Below is a small trained network, with its code and all its weights. Each question gives an input and a class and asks what happens when units are switched off, that is, made to give their printed mean instead of their output.

import numpy as np


def w(rows, s, z=0):
    codes = np.array(rows[::2]) - 128.0
    scale = np.full(codes.shape[1], s)
    scale[-1] = z or s
    return codes * scale


def norm(h):
    return h / np.sqrt((h * h).mean(-1, keepdims=True) + 1e-5)


def f(y):
    return y / 2 * (1 + np.tanh(0.7978845608 * (y + 0.044715 * y**3)))


def log_softmax(a):
    a = a - a.max(-1, keepdims=True)
    return a - np.log(np.exp(a).sum(-1, keepdims=True))


def net(x, mask):
    res = np.array(x, float).reshape(1, 8) / 4 @ E
    u = 0
    for l in range(4):
        y = f(norm(res) @ A[l][:, :-1].T + A[l][:, -1])
        res = res + np.where(mask[u : u + 4], y, B[l][:, -1]) @ B[l][:, :-1]
        u += 4
    return log_softmax(norm(res)[-1] @ U[:, :-1].T + U[:, -1])


A, B = {}, {}
E = w([
[131,131,129,121,123],'x0',
[87,90,81,129,65],'x1',
[119,76,106,33,192],'x2',
[2,179,171,124,149],'x3',
[127,125,129,131,129],'x4',
[128,129,129,127,127],'x5',
[126,127,127,131,131],'x6',
[127,126,128,132,129],'x7',
],0.0098)
A[0] = w([
[45,29,58,131,9,53],'L0N0',
[153,178,118,208,89,65],'L0N1',
[87,103,58,95,38,2],'L0N2',
[172,107,254,164,213,91],'L0N3',
],0.0073,0.0042)
B[0] = w([
[141,238,2,192,212,254],'L0N0',
[126,126,136,122,71,211],'L0N1',
[129,170,3,108,154,142],'L0N2',
[90,240,56,97,106,209],'L0N3',
],0.0087,0.0026)
A[1] = w([
[217,133,110,125,126,158],'L1N0',
[120,68,119,90,251,5],'L1N1',
[176,209,153,106,180,29],'L1N2',
[80,125,151,112,134,70],'L1N3',
],0.011,0.0022)
B[1] = w([
[84,113,156,134,191,254],'L1N0',
[163,140,120,88,62,223],'L1N1',
[129,129,7,176,133,197],'L1N2',
[122,94,191,111,165,159],'L1N3',
],0.016,0.0042)
A[2] = w([
[47,253,137,89,174,253],'L2N0',
[112,144,152,220,116,112],'L2N1',
[36,137,195,113,181,27],'L2N2',
[105,144,104,169,97,161],'L2N3',
],0.0073,0.0018)
B[2] = w([
[131,107,133,201,206,254],'L2N0',
[152,159,183,46,128,180],'L2N1',
[97,1,197,176,106,168],'L2N2',
[84,117,159,63,203,167],'L2N3',
],0.0071,0.0055)
A[3] = w([
[137,205,207,248,82,78],'L3N0',
[247,53,92,108,164,28],'L3N1',
[120,93,121,2,133,6],'L3N2',
[208,16,135,167,174,236],'L3N3',
],0.0083,0.0022)
B[3] = w([
[181,63,88,41,77,253],'L3N0',
[121,142,170,202,129,199],'L3N1',
[161,118,107,119,56,162],'L3N2',
[10,149,196,122,144,224],'L3N3',
],0.013,0.0048)
U = w([
[100,190,77,195,183,246],'0',
[141,101,157,81,58,4],'1',
[50,95,251,206,183,169],'2',
],0.013,0.0011)

Each question gives the input, the list of numbers given to net, and the class t.
The units are the neurons (one row each of A and B). Each row of codes is followed by its name. A weight is (code - 128) times the scale printed after its matrix; where a second scale follows, it is the last column's (A, B and U).
mask holds one flag per neuron, layer by layer. A switched-off neuron (its flag False) gives its mean, the last column of its row in B, instead of its output. The means were averaged over made-up inputs and are rounded, as every weight is.
A unit's drop is (log p(t) with every unit on - log p(t) with that unit switched off) / (log p(t) with every unit on - log p(t) with every unit switched off).
The circuit of an input: a set's keep is (log p(t) with only the set's units on - log p(t) with every unit switched off) / (log p(t) with every unit on - log p(t) with every unit switched off). Starting from the 12 units with the biggest drops (on a tie, the unit counted first), units are removed one at a time, each time the one whose removal leaves the highest keep (on an exact tie, the one counted first), for as long as the keep stays at least 0.8.
circuit, biggest first: the units of the circuit, biggest drop first
top k neurons: the k neurons with the biggest drops, biggest first
k most important neurons of layer l: the k neurons of layer l with the biggest drops, biggest first
drop when u is switched off: that unit's drop, to one decimal
input [4,-5,3,-7,2,3,-1,7], class 2: circuit, biggest first -> (L3N3)
input [-6,-7,-1,-8,-2,-2,-6,-5], class 2: top 2 neurons -> (L1N0, L0N0)
input [-7,6,-4,-7,4,-4,4,-3], class 2: top 2 neurons -> (L0N3, L1N2)
input [-6,-4,5,2,5,-6,5,5], class 1: top 3 neurons -> (L1N1, L0N0, L1N0)
input [-4,-7,-5,6,1,2,-8,-6], class 0: top 3 neurons -> (L1N2, L1N0, L0N3)
input [2,-3,2,3,-2,-1,-6,2], class 0: top 2 neurons -> (L1N2, L1N0)
input [-4,5,5,-8,6,-7,1,2], class 2: circuit, biggest first -> (L3N3, L3N1)
input [8,7,-8,2,-5,6,-6,-1], class 1: top 3 neurons -> (L3N0, L1N2, L0N3)
input [5,8,7,-3,5,8,-1,8], class 0: top 2 neurons -> (L0N0, L3N0)
input [6,-7,8,4,6,-6,-7,5], class 1: 2 most important neurons of layer 0 -> (L0N0, L0N2)
input [-5,-2,5,4,1,8,3,-2], class 1: top 2 neurons -> (L1N1, L1N0)
input [7,-8,5,6,6,0,-5,-1], class 0: 3 most important neurons of layer 1 -> (L1N2, L1N0, L1N1)
input [-7,2,-3,1,-4,-2,-4,-8], class 1: top 3 neurons -> (L1N2, L3N0, L1N0)
input [5,-7,-5,2,-6,0,2,8], class 0: circuit, biggest first -> (L1N2)
input [0,-1,4,1,-8,5,2,-5], class 1: top 2 neurons -> (L1N1, L0N0)
input [-2,0,-8,6,5,7,-7,-8], class 1: top 2 neurons -> (L3N0, L1N0)
input [4,8,7,0,8,8,-6,-1], class 0: 2 most important neurons of layer 0 -> (L0N0, L0N2)
input [-5,-5,-2,-8,-2,3,-2,0], class 2: top 2 neurons -> (L0N0, L3N3)
input [0,0,4,-6,2,0,8,2], class 2: 2 most important neurons of layer 3 -> (L3N3, L3N1)
input [5,2,-6,5,-4,8,-5,7], class 1: top neuron -> (L3N0)
input [4,3,2,1,6,6,2,2], class 0: drop when L0N0 is switched off -> 0.6
input [-8,-3,-8,-6,-4,-2,4,-1], class 1: drop when L3N0 is switched off -> 0.9
input [7,-6,-3,2,1,-8,8,-1], class 0: drop when L0N2 is switched off -> 0.0
input [5,1,6,1,8,8,-2,2], class 1: drop when L1N1 is switched off -> 0.2
